Below is a small trained network, with its code and all its weights. Each question gives an input and a target symbol and asks what happens when units are switched off, that is, made to give their printed mean instead of their output.

import numpy as np


def w(rows, s, z=0):
    codes = np.array(rows[::2]) - 128.0
    scale = np.full(codes.shape[1], s)
    scale[-1] = z or s
    return codes * scale


def norm(h):
    return h / np.sqrt((h * h).mean(-1, keepdims=True) + 1e-5)


def f(y):
    return np.maximum(y, 0)


def softmax(a):
    e = np.exp(a - a.max(-1, keepdims=True))
    return e / e.sum(-1, keepdims=True)


def log_softmax(a):
    a = a - a.max(-1, keepdims=True)
    return a - np.log(np.exp(a).sum(-1, keepdims=True))


def net(x, mask):
    ids = ['βδεζθξπτφψω'.index(c) for c in x.split()]
    T = len(ids)
    res = E[ids] + P[:T]
    r = norm(res)
    for j in range(2):
        rows = slice(3 * j, 3 * j + 3)
        q, k, v = (r @ M[0][rows].T for M in (Q, K, V))
        z = softmax(np.where(np.tri(T) > 0, q @ k.T / 3**0.5, -1e9)) @ v
        o = O[0][rows]
        res = res + np.where(mask[j], z, o[:, -1]) @ o[:, :-1]
    y = f(norm(res) @ A[0][:, :-1].T + A[0][:, -1])
    res = res + np.where(mask[2:14], y, B[0][:, -1]) @ B[0][:, :-1]
    return log_softmax(norm(res)[-1] @ U[:, :-1].T + U[:, -1])


Q, K, V, O, A, B = {}, {}, {}, {}, {}, {}
E = w([
[143,143,151,105],'β',
[111,117,127,101],'δ',
[138,155,119,110],'ε',
[190,235,79,104],'ζ',
[139,161,149,133],'θ',
[34,254,210,22],'ξ',
[84,134,102,56],'π',
[145,143,125,111],'τ',
[128,190,139,145],'φ',
[115,162,179,208],'ψ',
[132,170,149,126],'ω',
],0.022)
P = w([
[212,12,38,105],'0',
[77,253,178,140],'1',
[77,238,182,124],'2',
[70,241,187,123],'3',
[59,254,183,132],'4',
[64,227,175,115],'5',
[69,219,172,107],'6',
[75,200,179,97],'7',
[70,200,182,88],'8',
[71,196,169,86],'9',
[73,185,178,80],'10',
[74,178,175,72],'11',
[75,180,178,72],'12',
[80,175,174,78],'13',
],0.0049)
Q[0] = w([
[176,141,112,158],'head 1',
[3,35,136,187],'head 1',
[59,20,93,131],'head 1',
[191,148,138,49],'head 2',
[182,215,154,128],'head 2',
[93,90,78,143],'head 2',
],0.014)
K[0] = w([
[157,92,161,147],'head 1',
[8,236,156,151],'head 1',
[36,184,135,87],'head 1',
[174,58,66,158],'head 2',
[254,144,145,175],'head 2',
[93,129,141,76],'head 2',
],0.013)
V[0] = w([
[81,37,169,226],'head 1',
[254,65,222,95],'head 1',
[159,28,7,241],'head 1',
[233,109,131,164],'head 2',
[13,134,146,2],'head 2',
[208,141,215,143],'head 2',
],0.009)
O[0] = w([
[58,153,168,158,4],'head 1',
[181,185,254,166,190],'head 1',
[131,136,212,50,63],'head 1',
[163,168,211,128,172],'head 2',
[136,55,198,136,102],'head 2',
[103,187,141,163,180],'head 2',
],0.0097,0.011)
A[0] = w([
[126,156,193,158,184],'neuron 1',
[152,114,149,114,130],'neuron 2',
[32,85,150,146,84],'neuron 3',
[66,64,143,162,59],'neuron 4',
[76,151,150,74,83],'neuron 5',
[188,3,172,143,2],'neuron 6',
[142,129,66,96,197],'neuron 7',
[181,112,154,65,164],'neuron 8',
[34,106,143,130,101],'neuron 9',
[63,142,103,66,205],'neuron 10',
[67,124,134,110,122],'neuron 11',
[106,167,131,216,158],'neuron 12',
],0.014,0.006)
B[0] = w([
[114,2,44,113,254],'neuron 1',
[138,168,110,149,151],'neuron 2',
[189,194,150,28,135],'neuron 3',
[125,179,123,41,137],'neuron 4',
[171,78,159,59,146],'neuron 5',
[93,83,111,211,133],'neuron 6',
[64,92,187,138,216],'neuron 7',
[34,118,62,151,206],'neuron 8',
[186,180,160,40,136],'neuron 9',
[152,114,200,247,189],'neuron 10',
[150,216,171,127,138],'neuron 11',
[85,20,99,81,213],'neuron 12',
],0.0088,0.008)
U = w([
[46,50,140,253,141],'β',
[98,53,71,173,128],'δ',
[93,12,147,51,60],'ε',
[219,130,41,159,106],'ζ',
[93,202,108,251,57],'θ',
[52,149,189,104,155],'ξ',
[189,95,210,203,253],'π',
[179,118,153,22,106],'τ',
[127,120,66,6,75],'φ',
[59,202,66,86,63],'ψ',
[165,206,173,152,179],'ω',
],0.013,0.0041)

Each question gives the input, a string of symbols that net reads in full, and the target symbol t.
The units are the heads (3 rows each of Q, K, V and O) and the neurons (one row each of A and B). Each row of codes is followed by its name. A weight is (code - 128) times the scale printed after its matrix; where a second scale follows, it is the last column's (O, A, B and U).
mask holds one flag per unit, heads first, then neurons. A switched-off unit (its flag False) gives its mean, the last column of its rows in O or B, instead of its output. The means were averaged over made-up inputs and are rounded, as every weight is.
A unit's drop is (log p(t) with every unit on - log p(t) with that unit switched off) / (log p(t) with every unit on - log p(t) with every unit switched off).
The circuit of an input: a set's keep is (log p(t) with only the set's units on - log p(t) with every unit switched off) / (log p(t) with every unit on - log p(t) with every unit switched off). Starting from the 12 units with the biggest drops (on a tie, the unit counted first), units are removed one at a time, each time the one whose removal leaves the highest keep (on an exact tie, the one counted first), for as long as the keep stays at least 0.8.
circuit, biggest first: the units of the circuit, biggest drop first
unit that matters most: the unit with the biggest drop
k most important neurons: the k neurons with the biggest drops, biggest first
heads that matter: for each layer, one digit per head in row order, 1 if its drop is at least 0.15 and else 0, layers parted by /
drop when u is switched off: that unit's drop, to one decimal
input φ ζ ψ δ δ ψ ξ β ω θ β, target θ: most important neuron -> (neuron 1)
input δ π ζ ξ ψ ω τ π ω ω φ θ ω, target ε: circuit, biggest first -> (neuron 1; head 1)
input ζ θ φ ξ π δ τ ω ψ β δ π τ, target ψ: circuit, biggest first -> (neuron 8; neuron 1; neuron 12; head 1)
input φ ζ β ω φ φ ω δ θ β β θ, target θ: 2 most important neurons -> (neuron 1; neuron 7)
input δ ζ ω θ τ, target ε: circuit, biggest first -> (head 1; neuron 1)
input ζ β π ε ζ θ π ω θ β β, target ψ: 3 most important neurons -> (neuron 8; neuron 1; neuron 12)
input ζ β θ, target ψ: heads that matter -> 10
input ω π ε ξ ψ ω β ξ β ω ω, target ζ: circuit, biggest first -> (head 1; neuron 1; neuron 10)
input ξ δ φ β θ ζ ε ξ φ ω θ, target δ: heads that matter -> 00
input θ θ φ, target ω: heads that matter -> 11
input ε ε ψ φ τ ξ ω τ, target φ: circuit, biggest first -> (head 1; neuron 8; neuron 12)
input τ β ψ τ β π ζ φ β β ω ζ, target ω: heads that matter -> 10
input π δ ε, target β: circuit, biggest first -> (neuron 10; neuron 7; head 1)
input π ε β φ π φ ψ ε β, target β: heads that matter -> 10
input β τ φ, target π: 2 most important neurons -> (neuron 1; neuron 12)
input ξ ω δ β ξ ω, target δ: unit that matters most -> neuron 12
input θ δ ω, target ω: circuit, biggest first -> (head 2; head 1)
input π φ ξ ω β δ ε, target β: circuit, biggest first -> (head 1; neuron 10; neuron 7)
input τ ξ ω ψ β ε β, target τ: 2 most important neurons -> (neuron 1; neuron 10)
input θ β π ε ζ ψ π β, target ω: unit that matters most -> head 2
input φ ψ θ ω ζ ε τ ζ β π τ, target θ: 2 most important neurons -> (neuron 1; neuron 12)
input ζ ε ψ ζ θ β ξ π β ω, target ψ: 2 most important neurons -> (neuron 8; neuron 1)
input ξ θ θ θ ζ π β, target δ: 2 most important neurons -> (neuron 7; neuron 10)
input ξ φ φ ω φ ε β ζ ω, target δ: 2 most important neurons -> (neuron 7; neuron 10)
input ξ ψ π β ε β τ τ φ δ φ φ, target δ: 2 most important neurons -> (neuron 12; neuron 10)
input ε ε π π ω π ξ θ β β θ β π ε, target φ: 2 most important neurons -> (neuron 8; neuron 12)
input ψ π π θ, target ξ: circuit, biggest first -> (head 1)
input ε β ω ψ ω β ξ ω ξ ω ω τ β, target φ: drop when neuron 10 is switched off -> 0.1
input ψ ξ π ξ β θ ε π ω ζ ω ψ β, target ξ: drop when head 1 is switched off -> 0.9
input τ ζ ψ ξ δ ω ω ω τ π τ, target τ: drop when neuron 3 is switched off -> 0.0
